Here is a tiny trained network, its code and every weight. The questions are about switching its units off for an input and a class, where a switched-off unit gives its printed mean instead of its output.

import numpy as np


def w(rows, s, z=0):
    codes = np.array(rows[::2]) - 128.0
    scale = np.full(codes.shape[1], s)
    scale[-1] = z or s
    return codes * scale


def f(y):
    return y / 2 * (1 + np.tanh(0.7978845608 * (y + 0.044715 * y**3)))


def log_softmax(a):
    a = a - a.max(-1, keepdims=True)
    return a - np.log(np.exp(a).sum(-1, keepdims=True))


def net(x, mask):
    res = np.array(x, float).reshape(1, 4) / 4 @ E
    y = f(res @ A[0][:, :-1].T + A[0][:, -1])
    res = res + np.where(mask, y, B[0][:, -1]) @ B[0][:, :-1]
    return log_softmax(res[-1] @ U[:, :-1].T + U[:, -1])


A, B = {}, {}
E = w([
[19,128,96,155,154,129,137],'x0',
[185,136,82,206,99,131,118],'x1',
[114,128,57,122,254,129,138],'x2',
[163,131,202,203,186,150,123],'x3',
],0.0088)
A[0] = w([
[100,126,158,166,131,122,130,107],'N0',
[111,125,79,125,125,127,127,85],'N1',
[184,126,101,203,134,126,126,103],'N2',
[111,119,133,145,137,129,120,57],'N3',
[117,140,117,98,136,148,128,114],'N4',
[194,126,79,175,177,134,127,143],'N5',
[109,137,155,138,160,129,131,3],'N6',
[188,126,160,166,119,125,128,167],'N7',
[145,120,88,121,81,125,127,101],'N8',
[152,121,144,30,63,128,127,89],'N9',
[111,120,140,124,98,155,135,145],'N10',
[106,117,148,162,129,133,124,143],'N11',
[218,130,131,95,202,130,128,57],'N12',
[128,155,143,134,132,106,116,156],'N13',
[32,124,152,114,205,129,129,108],'N14',
[155,130,160,153,127,126,129,109],'N15',
[136,128,249,166,67,129,127,92],'N16',
[152,138,145,148,121,126,130,142],'N17',
[120,123,141,105,145,117,126,67],'N18',
[128,123,188,140,108,130,126,62],'N19',
[94,127,150,96,40,129,127,37],'N20',
[136,120,162,143,119,126,133,118],'N21',
[163,128,114,194,152,129,129,37],'N22',
[151,124,136,144,114,136,120,103],'N23',
[115,154,141,127,118,124,118,139],'N24',
[60,129,64,223,52,129,128,105],'N25',
],0.021,0.0044)
B[0] = w([
[150,163,140,123,144,142,135,153],'N0',
[72,107,119,121,133,110,125,150],'N1',
[172,143,83,123,98,173,129,179],'N2',
[127,163,135,110,141,147,125,130],'N3',
[108,116,109,131,137,105,126,142],'N4',
[205,142,179,99,98,62,129,188],'N5',
[100,140,161,147,121,138,126,143],'N6',
[178,144,82,116,167,140,125,195],'N7',
[100,157,197,142,90,124,130,163],'N8',
[113,161,24,64,96,54,128,227],'N9',
[151,119,144,128,133,111,130,155],'N10',
[146,162,134,136,133,135,123,151],'N11',
[113,3,96,92,102,124,127,188],'N12',
[136,124,133,130,137,131,126,137],'N13',
[80,174,127,164,236,89,128,229],'N14',
[132,95,114,142,142,124,127,161],'N15',
[211,117,109,177,180,202,131,254],'N16',
[143,124,105,140,136,134,133,154],'N17',
[97,111,127,130,124,131,130,136],'N18',
[139,113,117,140,156,175,122,172],'N19',
[148,123,206,122,134,28,128,209],'N20',
[137,115,125,135,147,147,129,154],'N21',
[182,172,129,145,104,131,128,161],'N22',
[140,147,104,117,155,155,129,147],'N23',
[142,118,127,133,135,119,120,139],'N24',
[48,190,84,111,70,168,127,200],'N25',
],0.037,0.016)
U = w([
[254,76,109,138,105,201,169,145],'0',
[79,104,135,116,15,233,164,3],'1',
[153,42,169,97,136,73,170,124],'2',
[137,166,226,225,180,182,174,107],'3',
[136,165,113,71,37,104,172,196],'4',
[39,143,102,167,185,162,173,127],'5',
],0.0074,0.0054)

Each question gives the input, the list of numbers given to net, and the class t.
The units are the neurons (one row each of A and B). Each row of codes is followed by its name. A weight is (code - 128) times the scale printed after its matrix; where a second scale follows, it is the last column's (A, B and U).
mask holds one flag per neuron, in row order. A switched-off neuron (its flag False) gives its mean, the last column of its row in B, instead of its output. The means were averaged over made-up inputs and are rounded, as every weight is.
A unit's drop is (log p(t) with every unit on - log p(t) with that unit switched off) / (log p(t) with every unit on - log p(t) with every unit switched off).
The circuit of an input: a set's keep is (log p(t) with only the set's units on - log p(t) with every unit switched off) / (log p(t) with every unit on - log p(t) with every unit switched off). Starting from the 12 units with the biggest drops (on a tie, the unit counted first), units are removed one at a time, each time the one whose removal leaves the highest keep (on an exact tie, the one counted first), for as long as the keep stays at least 0.8.
circuit, biggest first: the units of the circuit, biggest drop first
most important unit: the unit with the biggest drop
k most important neurons: the k neurons with the biggest drops, biggest first
drop when u is switched off: that unit's drop, to one decimal
input [-4,-8,6,8], class 2: most important unit	N12
input [5,-1,1,4], class 5: 3 most important neurons	[N16, N20, N5]
input [1,-8,1,7], class 3: 2 most important neurons	[N9, N25]
input [3,2,3,0], class 5: circuit, biggest first	[N9, N16, N20]
input [-5,-3,5,-4], class 2: 3 most important neurons	[N25, N12, N2]
input [3,-3,-3,-1], class 5: 2 most important neurons	[N5, N12]
input [6,-4,-5,-3], class 4: 2 most important neurons	[N20, N25]
input [-7,-4,8,8], class 2: 2 most important neurons	[N16, N12]
input [-2,-2,-2,-1], class 4: 3 most important neurons	[N16, N14, N9]
input [8,4,4,6], class 3: 2 most important neurons	[N14, N9]
input [-2,6,2,-4], class 4: 2 most important neurons	[N16, N5]
input [4,-8,-3,-3], class 2: 2 most important neurons	[N20, N25]
input [2,1,8,2], class 2: 3 most important neurons	[N5, N12, N16]
input [1,-1,-3,-1], class 4: 2 most important neurons	[N14, N16]
input [6,8,-8,-3], class 1: most important unit	N25
input [-3,4,8,-3], class 2: 3 most important neurons	[N16, N25, N12]
input [5,-5,0,1], class 5: 4 most important neurons	[N16, N20, N5, N14]
input [-1,-4,3,4], class 5: 3 most important neurons	[N20, N14, N16]
input [5,4,8,4], class 3: drop when N14 is switched off	2.9
input [-7,-8,8,1], class 2: drop when N12 is switched off	1.0
input [-5,-8,0,-8], class 4: circuit, biggest first	[N9]
input [-3,-7,6,-4], class 5: drop when N14 is switched off	0.1
input [7,1,2,-8], class 5: drop when N4 is switched off	0.0
